Below are the code and all the weights of a small trained network. Each question names an input and a class and asks about switching units off, where a switched-off unit gives its printed mean instead of its output.

import numpy as np


def w(rows, s, z=0):
    codes = np.array(rows[::2]) - 128.0
    scale = np.full(codes.shape[1], s)
    scale[-1] = z or s
    return codes * scale


def f(y):
    return np.maximum(y, 0)


def log_softmax(a):
    a = a - a.max(-1, keepdims=True)
    return a - np.log(np.exp(a).sum(-1, keepdims=True))


def net(x, mask):
    res = np.array(x, float).reshape(1, 4) / 4 @ E
    y = f(res @ A[0][:, :-1].T + A[0][:, -1])
    res = res + np.where(mask, y, B[0][:, -1]) @ B[0][:, :-1]
    return log_softmax(res[-1] @ U[:, :-1].T + U[:, -1])


A, B = {}, {}
E = w([
[72,165,98,198,163],'x0',
[80,154,96,7,148],'x1',
[183,164,95,134,102],'x2',
[199,209,156,122,159],'x3',
],0.012)
A[0] = w([
[91,201,153,156,159,101],'neuron 1',
[173,193,213,168,137,229],'neuron 2',
[55,196,93,194,78,73],'neuron 3',
[106,112,101,142,66,99],'neuron 4',
[158,115,161,96,57,16],'neuron 5',
[176,153,179,140,178,190],'neuron 6',
[74,194,124,140,143,101],'neuron 7',
[80,112,46,161,115,124],'neuron 8',
[100,166,94,91,161,68],'neuron 9',
[111,139,94,137,82,252],'neuron 10',
[145,120,206,74,29,109],'neuron 11',
[105,124,176,153,152,54],'neuron 12',
[115,116,110,54,158,39],'neuron 13',
[83,87,100,101,136,80],'neuron 14',
[55,132,75,52,153,32],'neuron 15',
[139,107,169,172,142,79],'neuron 16',
[151,116,142,161,126,62],'neuron 17',
[127,143,197,201,105,114],'neuron 18',
[134,170,125,84,186,160],'neuron 19',
[111,142,94,165,176,115],'neuron 20',
[89,176,91,166,139,47],'neuron 21',
[151,103,171,200,71,88],'neuron 22',
[79,185,115,152,107,65],'neuron 23',
[108,131,90,126,79,217],'neuron 24',
[150,173,167,148,200,159],'neuron 25',
[173,119,247,78,109,133],'neuron 26',
[120,106,91,71,160,216],'neuron 27',
[135,99,138,117,76,99],'neuron 28',
[75,123,26,119,57,84],'neuron 29',
[113,127,136,146,125,218],'neuron 30',
[96,158,67,150,168,65],'neuron 31',
[155,233,124,161,173,197],'neuron 32',
[164,197,221,101,238,157],'neuron 33',
[77,187,140,59,135,59],'neuron 34',
[89,160,45,90,117,86],'neuron 35',
[126,119,201,167,120,81],'neuron 36',
[145,38,82,141,155,40],'neuron 37',
[148,193,81,86,189,225],'neuron 38',
[50,186,139,84,75,38],'neuron 39',
],0.012,0.0026)
B[0] = w([
[107,252,163,20,40,190],'neuron 1',
[93,81,56,222,122,246],'neuron 2',
[153,173,175,54,98,206],'neuron 3',
[17,60,60,204,132,169],'neuron 4',
[127,209,113,44,110,175],'neuron 5',
[68,60,146,134,110,207],'neuron 6',
[140,186,186,8,68,183],'neuron 7',
[41,191,123,69,22,199],'neuron 8',
[224,81,46,141,192,193],'neuron 9',
[108,122,137,145,164,172],'neuron 10',
[124,231,239,19,37,211],'neuron 11',
[176,179,122,177,118,157],'neuron 12',
[160,144,186,169,162,214],'neuron 13',
[120,95,163,73,105,199],'neuron 14',
[164,128,107,142,154,255],'neuron 15',
[215,116,178,133,202,188],'neuron 16',
[203,135,82,162,197,171],'neuron 17',
[210,62,128,146,175,226],'neuron 18',
[124,85,54,249,203,203],'neuron 19',
[108,242,195,70,76,179],'neuron 20',
[163,205,186,89,140,180],'neuron 21',
[179,72,92,146,235,234],'neuron 22',
[195,240,162,50,138,167],'neuron 23',
[130,81,87,170,128,173],'neuron 24',
[34,119,55,125,103,204],'neuron 25',
[131,207,172,80,33,217],'neuron 26',
[133,81,109,164,150,221],'neuron 27',
[71,184,224,96,94,167],'neuron 28',
[103,58,46,180,117,205],'neuron 29',
[138,137,119,127,147,165],'neuron 30',
[160,196,173,104,99,180],'neuron 31',
[81,126,112,129,100,244],'neuron 32',
[33,38,93,194,27,243],'neuron 33',
[254,89,171,207,228,223],'neuron 34',
[206,85,66,177,171,208],'neuron 35',
[237,148,93,152,170,188],'neuron 36',
[63,80,112,151,96,176],'neuron 37',
[81,41,169,176,141,228],'neuron 38',
[171,123,112,127,126,198],'neuron 39',
],0.0055,0.0097)
U = w([
[236,29,40,145,229,61],'0',
[13,1,23,135,61,251],'1',
[156,192,119,14,71,74],'2',
],0.0072,0.0027)

Each question gives the input, the list of numbers given to net, and the class t.
The units are the neurons (one row each of A and B). Each row of codes is followed by its name. A weight is (code - 128) times the scale printed after its matrix; where a second scale follows, it is the last column's (A, B and U).
mask holds one flag per neuron, in row order. A switched-off neuron (its flag False) gives its mean, the last column of its row in B, instead of its output. The means were averaged over made-up inputs and are rounded, as every weight is.
A unit's drop is (log p(t) with every unit on - log p(t) with that unit switched off) / (log p(t) with every unit on - log p(t) with every unit switched off).
The circuit of an input: a set's keep is (log p(t) with only the set's units on - log p(t) with every unit switched off) / (log p(t) with every unit on - log p(t) with every unit switched off). Starting from the 12 units with the biggest drops (on a tie, the unit counted first), units are removed one at a time, each time the one whose removal leaves the highest keep (on an exact tie, the one counted first), for as long as the keep stays at least 0.8.
units of the circuit, in order: the units of the circuit, biggest drop first
k most important neurons: the k neurons with the biggest drops, biggest first
drop of u: that unit's drop, to one decimal
input [-6,3,-1,8], class 1: units of the circuit, in order	[neuron 33]
input [5,0,-3,3], class 2: units of the circuit, in order	[neuron 1; neuron 7]
input [-8,2,-7,-7], class 2: units of the circuit, in order	[neuron 11; neuron 33]
input [-3,-7,2,-7], class 0: 2 most important neurons	[neuron 22; neuron 33]
input [7,-8,8,-8], class 0: 2 most important neurons	[neuron 22; neuron 18]
input [-8,-7,-2,-1], class 2: 2 most important neurons	[neuron 11; neuron 26]
input [-6,-5,-1,8], class 1: 2 most important neurons	[neuron 33; neuron 2]
input [0,6,5,6], class 0: 2 most important neurons	[neuron 34; neuron 9]
input [-6,-2,-4,6], class 1: 3 most important neurons	[neuron 33; neuron 2; neuron 6]
input [-7,-3,5,5], class 2: 3 most important neurons	[neuron 11; neuron 26; neuron 5]
input [-7,7,-2,7], class 0: 2 most important neurons	[neuron 34; neuron 19]
input [7,7,-2,-7], class 0: 2 most important neurons	[neuron 35; neuron 34]
input [-7,-4,6,-3], class 2: drop of neuron 11	0.1
input [1,5,4,7], class 1: units of the circuit, in order	[neuron 33]
input [-6,1,-6,8], class 1: drop of neuron 33	0.3
input [-7,7,-3,-7], class 0: drop of neuron 11	-0.1
input [6,-4,-5,4], class 2: drop of neuron 1	0.2
